Moves between items:
nr: po>ms, ni>nb
rl: po>jb, ni>ll
rr: po>sc, ni>zt
nz: po>rt, ni>hf
zt: po>zn, ni>rr
hn: po>lc, ni>fs
sr: po>gz, ni>rz
fs: po>rq, ni>hn
nf: po>fl, ni>sg
mq: po>sg, ni>fl
jb: po>ld, ni>hg
dj: po>sb, ni>mn
sb: po>bt, ni>mp
rf: po>nj, ni>qt
hg: po>ll, ni>jb
ld: po>bg, ni>hq
rz: po>nt, ni>sr
ll: po>cq, ni>rl
sc: po>dt, ni>nm
cq: po>hf, ni>rt
dp: po>gt, ni>zb
rt: po>rl, ni>cq
sg: po>sf, ni>nf
gz: po>nb, ni>ms
rq: po>hq, ni>bg
bt: po>dp, ni>gm
zb: po>gm, ni>dp
gt: po>dh, ni>sz
jq: po>rf, ni>jf
zn: po>sr, ni>nt
bg: po>hn, ni>rq
mn: po>jq, ni>dj
nt: po>rr, ni>zn
gm: po>mp, ni>bt
lc: po>nr, ni>mm
jf: po>dj, ni>jq
nb: po>mm, ni>nr
hq: po>hg, ni>ld
fl: po>nz, ni>mq
dt: po>sz, ni>dh
dh: po>nm, ni>dt
nm: po>zt, ni>sc
ms: po>rz, ni>gz
mp: po>mn, ni>sb
hf: po>mq, ni>nz
qt: po>jf, ni>rf
sf: po>qt, ni>nj
nj: po>nf, ni>sf
sz: po>zb, ni>gt
mm: po>fs, ni>lc

The rows follow the links: the fewer symbols apart two items are, the more alike their rows tend to be.

Each row is also shifted at random along 4 hidden directions that mean nothing.

Rows in random order:
Each row stands for one item.
v1:   9  -26  -20  -60   28  -31  -12    5   -5   45   -3    1    4  -43   56   26    1    4    8  -27   -1   32   13   32  -31   -1   21   17  -35   48   -1  -28    9   32
v2: -22   37   11  -23  -48   50   45   54   24  -14   31  -47   -3   29  -16    9   29  -26  -40  -20   56   -8  -30   23    4  -62   33  -14  -31  -47   -3   13  -25   27
v3:  11   48   13   -5  -12   34    2   -6   24  -16   30  -32  -15   26  -31   21   21  -46  -15    0    4  -15  -30    7    3  -47   32    3  -24  -31  -19    6  -29   -3
v4: -28   23  -10  -30   13   18   34   16  -13   15   32  -60   -8   -2   -1   17    5  -33  -26  -33   26  -13    0   16  -22  -35    7   -8  -40  -17  -30    8  -18   44
v5: -59  -20  -18   41   19    0  -17  -19   -1   -2  -29   32   11   45    6  -28   15    0   48   16  -25   -5    2  -11   11   21  -32    4    9  -21   17   11   52  -46
v6: -39   45   19    0  -31   26  -19  -12   47  -24   23    1   -8   19  -34   19   15  -39   18   16  -10   -8  -37   17   19  -36   42    8    0  -13    2   13   -5  -24
v7:  38  -31  -29   42   39   12  -17  -32  -13   -6  -36   31   14   53   17  -28   11   -2   24   15  -21   -9   13  -28    8   20  -53   -2   12  -24    5   22   27  -43
v8:  -2  -37    3   23  -19  -23  -28    1    8    4  -33   55   13  -10   14  -27  -15   50   28   24   -7    4   11  -12   26   39  -16   -3   52   32   43   20   25  -35
v9:  -2  -24  -33  -18   32   -8   28   16  -38   29    3  -35    3  -23   32  -16  -21   20  -12  -27   28  -28   31   -3  -19   11  -39  -30    2   14   -5   40   -8   44
v10: -114   -27    12    10   -11   -13   -34    -4     8     1   -36    60    19   -12    19    -1   -10    44   -22    28     6    17    -1   -13    19    28    -3    -5    44    44    28     3   -22   -34
v11:   9   55   31   14  -14   -5    9  -25    5  -24   36  -35  -28  -25  -59   12  -26  -27   -3   12  -30  -22  -11  -10    2    0   21    6   14   -4  -23   -4  -22    8
v12:  31   25   -6  -46   -7  -25   -7   -3   12   24   36  -25  -15  -64    0   17  -25   -5   34  -10   -7  -22    0   34    0   -7   40   -8   16   45   11   37   13   33
v13:  48  -45  -32  -38   43  -11  -16    0  -23   36  -25   12   20   -6   65   17    9    8  -19  -18    7   35   20    9  -26    8  -12   10  -33   29   -7  -21   -1   13
v14:  -2  -37  -22  -16   33  -16   27   20  -42   26   -4  -20    8  -22   37  -11  -17   30  -19  -30   24    0   33   -4  -23   22  -39  -14   -6   16   -8   -1   -5   42
v15: -99   54    8  -20   26   23  -20  -48    7  -18   20  -29  -10   11  -20   56    8  -58  -63    6  -14   -2  -30   -7  -14  -38   27   11  -27    8  -48   -7  -80  -20
v16:  -7  -41  -20  -52    3  -11   -5   32    2   47  -18   13   18  -23   60   10   16   22    9  -24   33   27   10   33  -10  -14   17   -1  -21   34   23    0   16   24
v17: -45   44   21    5  -20   16  -30  -35   45  -24   13   14   -5   14  -32   16    7  -37   17   26  -21  -13  -36    5   18  -28   39    9   11    2    7   23   -6  -43
v18:  16  -40  -15   12   18  -35  -15   -7  -18   18  -26   37   13  -29   27  -30  -25   45   40   10  -15   -8   28  -12    8   48  -31  -10   43   32   30   23   37  -12
v19:  44  -14   -2  -54  -18  -15    9   39    7   32    9   -3    7  -40   36   13    5   10    7  -23   31   17    0   38   -8  -13   34   -1  -21   33   16   -5    9   43
v20: -12   42   50    0  -74    2   32   46   33  -21   41  -25  -21  -29  -54    0   -3    2   17   -1   12    3  -26   27   16  -16   59    8    1  -18    9  -31   15   34
v21:   2   53   22  -16    4  -21   -3  -33   -1   -4   43  -41  -31  -57  -43   25  -40  -30   -5    2  -28  -21   -2    2   -9   -5   32    3    8   27  -26    7  -24   19
v22:  12  -58  -10   -2   -6  -26   22   43  -25   19  -24   15   10  -18   34  -31   -3   52   23  -15   19   27   24   10   -7   35  -21    4   -5    3   27  -36   48   31
v23: -23   20   19   21    6   -1  -53  -53   18  -23  -20   39    1   12  -18   20   -8  -10  -25   39  -35    9  -16  -25   13   10    6   15   26   24   -5   -1  -41  -63
v24: -49  -56  -16   -3  -16   26    5   51    2   12  -45   44   32   52   50  -19   43   41  -20   -5   53   34    2    3    6   -9  -21  -10  -15  -21   33  -14    8  -14
v25:  16   -8  -17  -26   15    0   48   37  -30   21   18  -53   -4   -7   18    0    4   -5  -17  -44   29   -2   15   13  -28   -9  -12  -10  -45  -23  -21  -16    2   59
v26:  60   13  -13  -42    4  -10   -5    2    1   27   22  -22   -5  -52   15   11  -19    1    4  -12   14  -23    8   25   -6  -15   29  -18   14   53    6   53  -17   29
v27:  -7  -52    8   15  -15  -23   -3   26   -7    9  -37   49   16  -12   27  -22   -6   59   -6    9   12   30   16  -13    7   37  -21    1   22   18   23  -31   14   -7
v28: -44   12   20   46    8    0    1  -26   -7  -34   -5    5  -14   37  -40   -4    9  -21    1   13  -44   18  -10  -31   -6   18  -18   31  -21  -45  -26  -69   11  -23
v29: -60   30   22   44  -11   22    5  -23    2  -42    7   -8  -13   30  -51  -11   -8  -14  -24   18  -16  -20  -13  -36   14   -1  -13   -5   25  -29  -18    7  -30  -28
v30:  11    9  -25  -23   21  -14   25    3   -9   32   39  -50  -13  -19    0   -3   -2  -32   68  -32  -13  -24   13   31  -20   -9    7    3  -36  -10   -8   19   63   49
v31:  -3  -51  -26   -2    1   15    0   37   -1   23  -41   39   28   38   53  -23   33   34    8   -8   32   19    8   15    5   -2  -16   -9  -11  -10   36    5   29  -12
v32: -30   53   27   31   -5    9   11  -29   -3  -42   27  -29  -21    4  -60    5  -21  -25  -31   21  -21  -32   -7  -33   10    2    4   -8   24  -16  -26   12  -46  -11
v33:  -2   19   34   26  -24   20  -26  -14   28  -39  -14   34    2   34  -23   21   18   -7  -49   28   -7   21  -28  -20   14  -10   17   18   11   -7  -11  -32  -44  -43
v34:  90  -46  -39  -16   52  -17  -20  -18  -22   36  -32   21   17    4   61    9    9    5   19  -13  -11   24   26    3  -21   17  -32   11  -29   19    0  -11   24   -3
v35:  58  -41  -13    1  -11    8   43   60  -29   12  -20   -4   16   -2   29  -42   -8   62  -39  -15   66  -14   27   -5    5   15  -37  -44   28   -4   22   32  -12   29
v36:  62    4   20   39  -14    2  -39  -31   18  -28  -27   49    2   18  -17   -7   -1   12    0   39  -27    5  -14  -27   31   18   -6    9   41    7   14    3   -9  -60
v37: -38  -55  -30  -22   -5    0  -10   39   12   37  -32   45   25   14   65  -14   24   30   38  -13   30   19   11   30    5   -3   -6   -2   -7    9   46   16   47    1
v38:   7  -37  -37   26   39    6  -29  -24  -12   13  -39   32   14   42   32  -22   11    6   31   11  -16   -9   14  -17    6   21  -48   -7   13   -6   19   38   28  -39
v39: -14   48    9  -26   11  -29  -10  -38    0    9   44  -42  -25  -75  -33   29  -39  -29   24    0  -38  -26    1   14   -7   -1   41    8    9   43  -18   16   -9   28
v40: -97  -12   18   15  -29    9  -30    7   17  -16  -32   52   18    3   12   -5   -3   46  -62   32   29    7  -10  -23   31    4    4  -18   58   31   25   22  -63  -45
v41: -18   35  -11  -22   -7   34   29   18    7   -2   36  -57   -8   14  -14   11   11  -34  -20  -25   39  -39  -12   20   -6  -48   16  -26  -16  -27  -13   44  -29   32
v42:  27  -15  -25  -15  -11    1   46   54  -12   24   17  -33   -2  -10   16  -36   -3   18   45  -33   37  -26   19   33    3   -2   -5  -29    1  -17   23   44   54   52
v43:  92   30   18  -29   -4  -15   15   -2   -4    5   32  -38  -18  -50  -23   30  -19  -10  -23  -12   -8    3    0   12  -21   -6   28   10  -11   18  -27  -20  -23   39
v44: -29   46    4  -16    1   28   10  -13    7  -14   32  -46  -11   17  -20   32   17  -53  -25   -9    4  -10  -26    9  -10  -46   29    3  -37  -18  -35    1  -32    7
v45:  28   37   29   52  -34   17   20   -5   13  -48   16  -13  -19   30  -67  -23   -4  -15   -2   18  -14  -27  -13  -21   22    0   -1   -3   25  -50   -3   -4   -4  -16
v46:  -1  -11   -5   55   32   16   -9  -28  -14  -28  -30   17    8   63   -8  -13   13   -7  -17   15  -21    9    2  -44   -1   21  -50    6    0  -43  -17  -28   -5  -44
v47:  58   44   40   36  -57    5   30   14   23  -39   35  -21  -25    4  -73  -19   -7  -13   22   17  -10  -19  -19   -1   23   -8   23    1   16  -44    1  -12   19    5
v48: -43    7    9   53   -8   31    5   -6    1  -38  -15   12    7   58  -26  -28    9    1  -18   21    4  -13   -7  -35   22    7  -31  -12   21  -47    2   12  -12  -40
v49: -29   30   38   13  -29   31  -21  -11   34  -36   -6   21    3   30  -25   25   24  -17  -53   23    1   18  -36   -8   12  -28   25   13   -2   -8   -7  -21  -47  -38
v50:  -2  -46  -22   -5   75  -36  -13  -39  -58   20  -32    8   14  -32   40   10  -31   29  -48   -3  -21   20   42  -40  -30   53  -59    5    1   46  -31  -26  -32    2

Some items, each with its row:
sg v43
nt v36
fs v37
dt v8
sr v7
rl v2
nz v4
rz v23
ms v33
dj v11
sz v27
nf v25
nm v48
gm v50
ld v3
zb v18
hg v16
hf v26

Row, symbols taken left to right, then the row they reach:
v15 po ni po: v34
v42 ni po: v21
v41 po ni po: v19
v46 po: v5
v47 po ni ni: v32
v31 ni: v17
v45 ni ni po: v29
v24 ni po ni: v38
v30 ni po po: v39
v1 po po po: v12
v35 ni po ni: v22
v44 po ni: v13
v10 po ni: v28
v14 po: v9

